Below are the code and all the weights of a small trained network. Each question names an input and a target symbol and asks about switching units off, where a switched-off unit gives its printed mean instead of its output.

import numpy as np


def w(rows, s, z=0):
    codes = np.array(rows[::2]) - 128.0
    scale = np.full(codes.shape[1], s)
    scale[-1] = z or s
    return codes * scale


def norm(h):
    return h / np.sqrt((h * h).mean(-1, keepdims=True) + 1e-5)


def f(y):
    return np.maximum(y, 0)


def softmax(a):
    e = np.exp(a - a.max(-1, keepdims=True))
    return e / e.sum(-1, keepdims=True)


def log_softmax(a):
    a = a - a.max(-1, keepdims=True)
    return a - np.log(np.exp(a).sum(-1, keepdims=True))


def net(x, mask):
    ids = ['αβθτφψω'.index(c) for c in x.split()]
    T = len(ids)
    res = E[ids] + P[:T]
    u = 0
    for l in range(2):
        r = norm(res)
        for j in range(2):
            rows = slice(2 * j, 2 * j + 2)
            q, k, v = (r @ M[l][rows].T for M in (Q, K, V))
            z = softmax(np.where(np.tri(T) > 0, q @ k.T / 2**0.5, -1e9)) @ v
            o = O[l][rows]
            res = res + np.where(mask[u + j], z, o[:, -1]) @ o[:, :-1]
        u += 2
        y = f(norm(res) @ A[l][:, :-1].T + A[l][:, -1])
        res = res + np.where(mask[u : u + 4], y, B[l][:, -1]) @ B[l][:, :-1]
        u += 4
    return log_softmax(norm(res)[-1] @ U[:, :-1].T + U[:, -1])


Q, K, V, O, A, B = {}, {}, {}, {}, {}, {}
E = w([
[164,126,169,39,221,75],'α',
[116,125,59,146,90,71],'β',
[163,254,135,147,125,130],'θ',
[97,124,158,128,152,147],'τ',
[120,183,75,86,135,177],'φ',
[254,108,121,130,139,139],'ψ',
[166,127,141,126,115,48],'ω',
],0.026)
P = w([
[237,125,156,46,2,87],'0',
[158,197,144,95,93,81],'1',
[138,223,109,67,47,88],'2',
[156,200,119,148,146,62],'3',
[143,224,100,124,115,84],'4',
[134,199,102,154,194,76],'5',
[119,181,82,166,232,86],'6',
[128,166,97,215,249,86],'7',
[101,149,103,168,131,173],'8',
],0.0041)
Q[0] = w([
[159,195,104,166,160,88],'0.h0',
[4,225,130,150,134,139],'0.h0',
[244,206,167,90,169,142],'0.h1',
[173,186,82,97,176,95],'0.h1',
],0.046)
K[0] = w([
[91,96,199,216,255,112],'0.h0',
[25,81,106,228,125,235],'0.h0',
[119,103,253,193,253,185],'0.h1',
[49,126,132,189,225,116],'0.h1',
],0.034)
V[0] = w([
[120,62,87,255,245,73],'0.h0',
[180,177,34,144,216,54],'0.h0',
[115,107,182,68,24,158],'0.h1',
[196,191,103,92,191,88],'0.h1',
],0.0093)
O[0] = w([
[69,185,211,255,210,184,83],'0.h0',
[254,77,97,242,153,103,211],'0.h0',
[118,126,51,93,101,52,89],'0.h1',
[208,171,154,86,119,189,253],'0.h1',
],0.0054,0.0051)
A[0] = w([
[64,46,134,91,99,157,84],'0.n0',
[80,81,199,130,128,132,151],'0.n1',
[43,51,39,249,59,14,2],'0.n2',
[187,52,108,249,87,49,57],'0.n3',
],0.017,0.0038)
B[0] = w([
[150,164,143,89,128,152,142],'0.n0',
[124,105,170,57,142,181,147],'0.n1',
[156,79,213,198,3,183,223],'0.n2',
[119,85,81,91,135,49,246],'0.n3',
],0.021,0.013)
Q[1] = w([
[116,102,162,158,203,61],'1.h0',
[178,152,118,233,71,23],'1.h0',
[133,3,118,171,61,246],'1.h1',
[196,163,176,104,187,234],'1.h1',
],0.04)
K[1] = w([
[136,69,148,168,181,109],'1.h0',
[153,117,86,228,119,100],'1.h0',
[143,89,100,254,108,142],'1.h1',
[107,118,160,143,158,227],'1.h1',
],0.047)
V[1] = w([
[103,88,234,202,251,147],'1.h0',
[115,115,76,117,124,163],'1.h0',
[73,95,149,147,177,235],'1.h1',
[155,97,144,193,186,167],'1.h1',
],0.018)
O[1] = w([
[197,222,206,25,23,99,9],'1.h0',
[145,143,106,163,111,74,105],'1.h0',
[145,2,19,166,175,158,60],'1.h1',
[28,90,69,114,169,175,71],'1.h1',
],0.0082,0.013)
A[1] = w([
[106,204,221,252,141,169,2],'1.n0',
[84,133,87,205,169,194,133],'1.n1',
[71,110,73,171,166,204,125],'1.n2',
[197,128,150,145,143,124,80],'1.n3',
],0.035,0.0064)
B[1] = w([
[178,208,162,253,200,160,247],'1.n0',
[241,138,112,83,82,122,251],'1.n1',
[24,144,140,144,147,136,245],'1.n2',
[107,97,102,134,134,165,214],'1.n3',
],0.035,0.014)
U = w([
[138,93,208,51,167,167,138],'α',
[121,67,183,172,46,119,146],'β',
[157,159,161,208,187,132,218],'θ',
[2,127,121,146,146,123,166],'τ',
[156,178,48,116,71,132,37],'φ',
[155,40,34,145,185,140,5],'ψ',
[114,108,150,114,182,10,187],'ω',
],0.0097,0.0021)

Each question gives the input, a string of symbols that net reads in full, and the target symbol t.
The units are the heads (2 rows each of Q, K, V and O) and the neurons (one row each of A and B). Each row of codes is followed by its name. A weight is (code - 128) times the scale printed after its matrix; where a second scale follows, it is the last column's (O, A, B and U).
mask holds one flag per unit, layer by layer, with each layer's heads first. A switched-off unit (its flag False) gives its mean, the last column of its rows in O or B, instead of its output. The means were averaged over made-up inputs and are rounded, as every weight is.
A unit's drop is (log p(t) with every unit on - log p(t) with that unit switched off) / (log p(t) with every unit on - log p(t) with every unit switched off).
The circuit of an input: a set's keep is (log p(t) with only the set's units on - log p(t) with every unit switched off) / (log p(t) with every unit on - log p(t) with every unit switched off). Starting from all 12 units, units are removed one at a time, each time the one whose removal leaves the highest keep (on an exact tie, the one counted first), for as long as the keep stays at least 0.8.
units of the circuit, in order: the units of the circuit, biggest drop first
unit that matters most: the unit with the biggest drop
top k neurons: the k neurons with the biggest drops, biggest first
k most important neurons of layer l: the k neurons of layer l with the biggest drops, biggest first
heads that matter: for each layer, one digit per head in row order, 1 if its drop is at least 0.15 and else 0, layers parted by /
drop of u: that unit's drop, to one decimal
input τ θ β θ α ω, target β: unit that matters most => 0.n2
input τ τ φ τ α, target ψ: 3 most important neurons of layer 1 => 1.n3, 1.n0, 1.n2
input φ ω θ ψ, target ψ: 2 most important neurons of layer 1 => 1.n3, 1.n0
input τ β ω τ θ ω ω ψ, target ψ: 2 most important neurons of layer 1 => 1.n2, 1.n0
input ω ψ θ β α τ ω ψ α, target ψ: 2 most important neurons of layer 1 => 1.n0, 1.n2
input ω τ β φ φ θ φ τ α, target α: heads that matter => 11 / 10
input α α τ α α θ, target φ: heads that matter => 10 / 01
input ψ β α φ τ ψ ω ψ, target ω: heads that matter => 01 / 01
input θ τ α θ φ τ, target τ: heads that matter => 00 / 01
input β θ φ ω φ τ, target α: units of the circuit, in order => 1.n0, 0.n1
input β α ω ψ τ θ ψ ψ φ, target τ: units of the circuit, in order => 1.n2, 0.n3, 1.h1
input α θ ψ ψ τ β β φ, target τ: units of the circuit, in order => 1.n2, 1.h1, 0.n3
input β ω φ τ τ, target τ: 2 most important neurons of layer 1 => 1.n1, 1.n0
input ψ ω ψ β β τ β τ α, target α: units of the circuit, in order => 1.n0
input θ θ α ω θ φ, target φ: top 2 neurons => 1.n1, 0.n2
input τ θ ψ ψ, target ω: top 2 neurons => 0.n3, 1.n0
input θ α ω, target ω: top 4 neurons => 0.n3, 1.n0, 0.n2, 1.n1
input β τ ψ β φ φ θ θ θ, target φ: top 4 neurons => 1.n1, 0.n2, 0.n3, 0.n1
input φ θ β β θ ω β, target β: drop of 0.n2 => 0.9
input φ α β ω τ, target α: drop of 1.h0 => 0.5
input α α β φ τ β τ β, target β: drop of 0.h1 => 0.1
